[121 168 155 141 167 146 108 145 129  78 128 111 138 100 168 135 110  79
 115  96 159 114 159 115 161  82 112 132 167 182] -> Q613
[ 84 144 142 118 215 113 133 145 140 126 160 111 109 161  85 123 127 130
 115 151 100 160 103 156 145 101 135  96 126 171] -> Q809
[133 134  53 141 152 201 121 145  54 142 106 111 124 125 120 100 145 156
 146  59 159 137 174  74 106 111 112 123 161 129] -> Q482
asked: [121 168 155 141 167 146 108 145 129  78 128 111 138 100 168 135 110  79
 115  96 159 114 159 115 161  82 112 132 167 182]
Q613
succ: [120]
[100]
succ: [140]
[126]

[169  66  65 174 169  70  43  67  35  71  38 106] -> Q145
[169  66  65 174 169  70  43  66  35  71  38 106] -> Q252
[121 133 134 119 122 145 149 133 149 132 147 137] -> Q613
[179  70  72 182 177 144 128  65 109  68 102 171] -> Q809
[136 125 126 133 137 135 173 124 168 121 163 164] -> Q482
[139 120 121 137 140 170  67 119 162 117 157 164] -> Q14
succ: [134]
[119]
succ: [162]
[117]
succ: [102]
[171]
succ: [68]
[102]

[176  99  56  96 159 118  84  95  65 123] : Q637
[176  99  56 116 159 125 128 116  65 111] : Q328
[ 97 102  90  88 156 138  94 117 130 125] : Q936
[167 183 165 102 133 165 217 137 161 143] : Q482
[135  83  75  89 105 109 146 116  81 129] : Q809
[ 89 171 125 159 144 140 149 164  86 142] : Q327
[134 178 152 120 108 159 191 112 133 142] : Q589
[109 184 112  96 113 109 156  95 148 126] : Q613
[ 89 108 147  85 105  93 115 165 132 111] : Q49
succ: [178]
[152]
succ: [85]
[105]
succ: [94]
[117]
succ: [90]
[88]

[ 70  65 155 209  69  70 178]  Q328
[ 64  65 155 209  69 154  73]  Q936
[ 40  65 149 209  69 154 178]  Q589
asked: [ 64  65 155 209  69 154  73]
Q936
succ: [40]
[65]
asked: [ 70  65 155 209  69  70 178]
Q328
succ: [64]
[65]

[122 173  88 161] : Q14
[143  51  65 142] : Q252
[ 49 211 177 212] : Q936
[ 61 210  51  47] : Q49
[116  30 124 183] : Q613
[199  33 147  63] : Q589
[ 50 193  67 194] : Q328
succ: [147]
[63]
succ: [143]
[51]
succ: [210]
[51]
succ: [50]
[193]
succ: [122]
[173]

[136 105 121 124 131  94]  Q589
[166 117 126 110 123 113]  Q482
[114 119 142 132 131 122]  Q252
[129  95  88 138 108 128]  Q145
[ 99 105 128 105  84 107]  Q14
[145 220 124  97 154 154]  Q327
[167 149 113 123 125 119]  Q637
[154 163 128  80 114 118]  Q809
[100 157 164 115 132 169]  Q328
[121 109  71 123 151 151]  Q613
[ 86  90  84 176  98 106]  Q936
[151 127 129  81 121 131]  Q49
succ: [167]
[149]
succ: [80]
[114]
succ: [81]
[121]

[180  66 141 133  87 109 126  59 141 188 104 128] = Q637
[112 104  99 128 148 142 126 110 142 143 140 120] = Q613
[ 91 110 131 107 110  98 131  59 141 188 104 128] = Q809
[132 132 127  90 160 122 132 140 115 186 144 100] = Q589
[132 132 127  90 160 122 124 123 118 118 160 125] = Q145
[ 91 111 131 107 128  98 131 128 130 141 145 139] = Q328
asked: [132 132 127  90 160 122 132 140 115 186 144 100]
Q589
succ: [186]
[144]
asked: [ 91 110 131 107 110  98 131  59 141 188 104 128]
Q809
succ: [109]
[126]
succ: [123]
[118]

